Here is a tiny trained network, its code and every weight. The questions are about switching its units off for an input and a class, where a switched-off unit gives its printed mean instead of its output.

import numpy as np


def w(rows, s, z=0):
    codes = np.array(rows[::2]) - 128.0
    scale = np.full(codes.shape[1], s)
    scale[-1] = z or s
    return codes * scale


def f(y):
    return np.maximum(y, 0)


def log_softmax(a):
    a = a - a.max(-1, keepdims=True)
    return a - np.log(np.exp(a).sum(-1, keepdims=True))


def net(x, mask):
    res = np.array(x, float).reshape(1, 5) / 4 @ E
    y = f(res @ A[0][:, :-1].T + A[0][:, -1])
    res = res + np.where(mask, y, B[0][:, -1]) @ B[0][:, :-1]
    return log_softmax(res[-1] @ U[:, :-1].T + U[:, -1])


A, B = {}, {}
E = w([
[130,124,130],'x0',
[127,124,128],'x1',
[181,254,194],'x2',
[125,127,126],'x3',
[9,220,174],'x4',
],0.008)
A[0] = w([
[87,123,167,97],'n1',
[174,111,141,89],'n2',
[122,128,118,245],'n3',
[168,156,48,62],'n4',
[115,150,91,63],'n5',
[73,207,154,96],'n6',
[198,121,131,94],'n7',
[134,148,102,219],'n8',
[154,80,194,94],'n9',
[155,101,143,185],'n10',
[114,127,145,70],'n11',
[118,87,115,121],'n12',
[183,174,208,62],'n13',
[191,150,229,77],'n14',
[72,171,164,71],'n15',
[198,137,55,105],'n16',
[111,109,138,254],'n17',
[82,88,89,75],'n18',
[108,132,125,237],'n19',
[83,78,110,167],'n20',
[155,124,109,70],'n21',
[62,111,212,73],'n22',
[99,165,88,78],'n23',
[71,97,250,69],'n24',
[159,177,132,115],'n25',
[154,142,173,85],'n26',
[132,137,123,210],'n27',
[191,111,117,107],'n28',
[88,179,76,76],'n29',
[179,202,126,58],'n30',
],0.014,0.0064)
B[0] = w([
[137,117,73,164],'n1',
[81,152,72,158],'n2',
[238,249,185,219],'n3',
[127,120,96,146],'n4',
[114,147,120,128],'n5',
[126,146,85,254],'n6',
[81,153,57,178],'n7',
[166,179,153,202],'n8',
[70,165,99,146],'n9',
[121,185,106,187],'n10',
[117,134,81,130],'n11',
[141,100,177,170],'n12',
[113,49,146,211],'n13',
[105,40,167,206],'n14',
[115,143,90,211],'n15',
[67,183,78,192],'n16',
[152,176,148,224],'n17',
[100,5,206,174],'n18',
[177,170,104,216],'n19',
[134,97,216,203],'n20',
[99,132,97,140],'n21',
[105,139,70,186],'n22',
[105,128,85,150],'n23',
[111,141,85,182],'n24',
[124,45,173,187],'n25',
[130,56,149,159],'n26',
[161,159,141,195],'n27',
[79,192,56,184],'n28',
[112,119,89,165],'n29',
[138,2,139,192],'n30',
],0.0075,0.0081)
U = w([
[37,148,1,29],'0',
[78,48,139,41],'1',
[135,165,102,254],'2',
[143,162,96,202],'3',
],0.012,0.0035)

Each question gives the input, the list of numbers given to net, and the class t.
The units are the neurons (one row each of A and B). Each row of codes is followed by its name. A weight is (code - 128) times the scale printed after its matrix; where a second scale follows, it is the last column's (A, B and U).
mask holds one flag per neuron, in row order. A switched-off neuron (its flag False) gives its mean, the last column of its row in B, instead of its output. The means were averaged over made-up inputs and are rounded, as every weight is.
A unit's drop is (log p(t) with every unit on - log p(t) with that unit switched off) / (log p(t) with every unit on - log p(t) with every unit switched off).
The circuit of an input: a set's keep is (log p(t) with only the set's units on - log p(t) with every unit switched off) / (log p(t) with every unit on - log p(t) with every unit switched off). Starting from the 12 units with the biggest drops (on a tie, the unit counted first), units are removed one at a time, each time the one whose removal leaves the highest keep (on an exact tie, the one counted first), for as long as the keep stays at least 0.8.
units of the circuit, in order: the units of the circuit, biggest drop first
top k neurons: the k neurons with the biggest drops, biggest first
drop when u is switched off: that unit's drop, to one decimal
input [-1,-2,-8,8,1], class 1: units of the circuit, in order => [n18]
input [-3,7,8,-5,-5], class 1: units of the circuit, in order => [n14; n30]
input [1,5,8,-5,-7], class 1: top 3 neurons => [n14; n30; n13]
input [5,-6,5,0,-4], class 1: top 3 neurons => [n14; n30; n13]
input [2,7,8,2,-6], class 1: top 2 neurons => [n14; n30]
input [7,6,-8,-7,-8], class 0: top 2 neurons => [n28; n16]
input [8,-8,-8,-4,1], class 1: top 2 neurons => [n18; n20]
input [1,-1,5,-5,2], class 1: drop when n30 is switched off => 0.2
input [2,8,0,0,-6], class 0: drop when n26 is switched off => 0.0
input [-6,-8,7,0,-4], class 1: drop when n14 is switched off => 0.2
input [5,8,-7,8,7], class 3: drop when n13 is switched off => 0.3
